Below is a small trained network, with its code and all its weights. Each question gives an input and a target symbol and asks what happens when units are switched off, that is, made to give their printed mean instead of their output.

import numpy as np


def w(rows, s, z=0):
    codes = np.array(rows[::2]) - 128.0
    scale = np.full(codes.shape[1], s)
    scale[-1] = z or s
    return codes * scale


def f(y):
    return np.maximum(y, 0)


def softmax(a):
    e = np.exp(a - a.max(-1, keepdims=True))
    return e / e.sum(-1, keepdims=True)


def log_softmax(a):
    a = a - a.max(-1, keepdims=True)
    return a - np.log(np.exp(a).sum(-1, keepdims=True))


def net(x, mask):
    ids = ['ΓΠδεζηξτφψ'.index(c) for c in x.split()]
    T = len(ids)
    res = E[ids] + P[:T]
    u = 0
    for l in range(3):
        q, k, v = (res @ M[l].T for M in (Q, K, V))
        z = softmax(np.where(np.tri(T) > 0, q @ k.T / 2**0.5, -1e9)) @ v
        res = res + np.where(mask[u], z, O[l][:, -1]) @ O[l][:, :-1]
        u += 1
        y = f(res @ A[l][:, :-1].T + A[l][:, -1])
        res = res + np.where(mask[u : u + 4], y, B[l][:, -1]) @ B[l][:, :-1]
        u += 4
    return log_softmax(res[-1] @ U[:, :-1].T + U[:, -1])


Q, K, V, O, A, B = {}, {}, {}, {}, {}, {}
E = w([
[104,54,97,58],'Γ',
[34,43,127,182],'Π',
[194,133,168,139],'δ',
[138,114,138,139],'ε',
[152,23,146,63],'ζ',
[172,181,139,91],'η',
[164,37,206,89],'ξ',
[127,62,123,106],'τ',
[124,91,125,129],'φ',
[211,70,250,150],'ψ',
],0.012)
P = w([
[3,180,114,170],'0',
[90,70,163,53],'1',
[114,56,193,108],'2',
[105,10,214,103],'3',
[32,100,78,177],'4',
[35,126,57,164],'5',
],0.0057)
Q[0] = w([
[110,191,121,252],'0.h0',
[170,2,131,36],'0.h0',
],0.0089)
K[0] = w([
[188,150,104,9],'0.h0',
[1,196,138,225],'0.h0',
],0.0095)
V[0] = w([
[142,34,90,18],'0.h0',
[113,242,1,112],'0.h0',
],0.0069)
O[0] = w([
[109,73,140,45,178],'0.h0',
[250,94,93,133,3],'0.h0',
],0.014,0.0046)
A[0] = w([
[110,112,74,129,31],'0.n0',
[177,97,9,131,3],'0.n1',
[155,214,119,190,21],'0.n2',
[72,85,142,95,106],'0.n3',
],0.012,0.0075)
B[0] = w([
[145,172,229,98,129],'0.n0',
[139,94,236,244,129],'0.n1',
[174,142,237,113,131],'0.n2',
[177,191,121,146,250],'0.n3',
],0.011,0.012)
Q[1] = w([
[188,117,80,8],'1.h0',
[127,182,165,54],'1.h0',
],0.011)
K[1] = w([
[96,254,16,91],'1.h0',
[135,96,72,250],'1.h0',
],0.0054)
V[1] = w([
[91,131,161,200],'1.h0',
[154,161,249,190],'1.h0',
],0.012)
O[1] = w([
[116,48,88,84,171],'1.h0',
[151,167,3,100,253],'1.h0',
],0.011,0.0075)
A[1] = w([
[90,189,149,254,30],'1.n0',
[76,143,71,161,242],'1.n1',
[186,95,196,91,161],'1.n2',
[135,104,53,214,2],'1.n3',
],0.0095,0.0049)
B[1] = w([
[195,30,14,105,135],'1.n0',
[210,11,149,113,254],'1.n1',
[39,162,102,250,161],'1.n2',
[88,165,253,2,149],'1.n3',
],0.0069,0.0087)
Q[2] = w([
[76,42,99,145],'2.h0',
[2,119,190,89],'2.h0',
],0.0097)
K[2] = w([
[158,198,177,1],'2.h0',
[121,14,120,113],'2.h0',
],0.0073)
V[2] = w([
[145,2,98,200],'2.h0',
[244,127,115,40],'2.h0',
],0.0089)
O[2] = w([
[70,47,2,156,121],'2.h0',
[167,218,96,198,253],'2.h0',
],0.0098,0.0079)
A[2] = w([
[119,146,131,148,2],'2.n0',
[35,159,96,137,8],'2.n1',
[2,32,79,110,62],'2.n2',
[34,119,144,32,94],'2.n3',
],0.0079,0.0081)
B[2] = w([
[33,213,233,235,128],'2.n0',
[147,2,213,176,130],'2.n1',
[42,212,235,230,254],'2.n2',
[101,10,153,204,184],'2.n3',
],0.0081,0.0056)
U = w([
[181,175,67,168,67],'Γ',
[75,115,77,182,8],'Π',
[164,181,189,46,139],'δ',
[153,245,134,229,2],'ε',
[90,147,97,159,176],'ζ',
[153,191,113,99,169],'η',
[103,113,101,116,185],'ξ',
[150,32,149,131,136],'τ',
[127,94,61,168,157],'φ',
[106,142,2,95,75],'ψ',
],0.0088,0.0075)

Each question gives the input, a string of symbols that net reads in full, and the target symbol t.
The units are the heads (2 rows each of Q, K, V and O) and the neurons (one row each of A and B). Each row of codes is followed by its name. A weight is (code - 128) times the scale printed after its matrix; where a second scale follows, it is the last column's (O, A, B and U).
mask holds one flag per unit, layer by layer, with each layer's heads first. A switched-off unit (its flag False) gives its mean, the last column of its rows in O or B, instead of its output. The means were averaged over made-up inputs and are rounded, as every weight is.
A unit's drop is (log p(t) with every unit on - log p(t) with that unit switched off) / (log p(t) with every unit on - log p(t) with every unit switched off).
The circuit of an input: a set's keep is (log p(t) with only the set's units on - log p(t) with every unit switched off) / (log p(t) with every unit on - log p(t) with every unit switched off). Starting from the 12 units with the biggest drops (on a tie, the unit counted first), units are removed one at a time, each time the one whose removal leaves the highest keep (on an exact tie, the one counted first), for as long as the keep stays at least 0.8.
units of the circuit, in order: the units of the circuit, biggest drop first
unit that matters most: the unit with the biggest drop
k most important neurons: the k neurons with the biggest drops, biggest first
top k neurons in layer l: the k neurons of layer l with the biggest drops, biggest first
input δ ξ φ ψ ζ, target Γ: 2 most important neurons	[0.n2, 1.n3]
input ψ ξ τ τ, target ψ: 2 most important neurons	[0.n3, 1.n1]
input Γ Γ φ φ η, target τ: top 2 neurons in layer 1	[1.n2, 1.n1]
input Γ Γ φ ξ δ, target τ: units of the circuit, in order	[1.h0, 2.h0, 1.n2, 0.h0]
input ζ η ζ ψ δ, target δ: units of the circuit, in order	[2.h0, 0.h0, 1.n1, 1.h0]
input ψ ψ η ψ Γ, target ψ: units of the circuit, in order	[1.h0, 0.h0]
input ζ Γ ψ φ, target δ: units of the circuit, in order	[2.h0, 0.h0, 1.h0, 1.n1]
input Γ ζ τ Π, target τ: most important neuron	[1.n2]
input ψ Γ ζ ζ, target ψ: units of the circuit, in order	[0.h0, 1.h0, 1.n1, 2.h0]
input η ζ ε ζ ζ, target ε: units of the circuit, in order	[0.h0, 2.h0]
input ζ δ ε Γ ξ η, target δ: units of the circuit, in order	[2.h0, 0.h0, 1.h0, 1.n1]
input Γ ε ζ δ, target τ: units of the circuit, in order	[2.h0, 1.h0, 1.n2, 0.h0]
input ψ ψ ζ ε, target ψ: units of the circuit, in order	[1.h0, 0.h0]
input ψ φ τ ζ ξ δ, target ψ: units of the circuit, in order	[1.h0, 0.h0, 2.n2]
input ψ ζ Π, target ψ: units of the circuit, in order	[1.h0, 0.n3, 0.h0]
input η τ Γ ψ τ, target ε: top neuron in layer 1	[1.n3]
input ζ ψ η ε, target δ: units of the circuit, in order	[2.h0, 0.h0, 1.n1, 1.h0]
input δ ψ φ, target Γ: 4 most important neurons	[0.n2, 1.n3, 0.n3, 1.n1]
input φ Γ ζ η, target ζ: 2 most important neurons	[0.n3, 1.n2]
input δ ξ φ, target Γ: unit that matters most	1.h0
input δ φ ζ ζ, target Γ: 2 most important neurons	[0.n2, 0.n3]
input η τ φ, target ε: 2 most important neurons	[0.n2, 1.n3]
input δ τ τ, target Γ: 2 most important neurons	[0.n2, 0.n3]
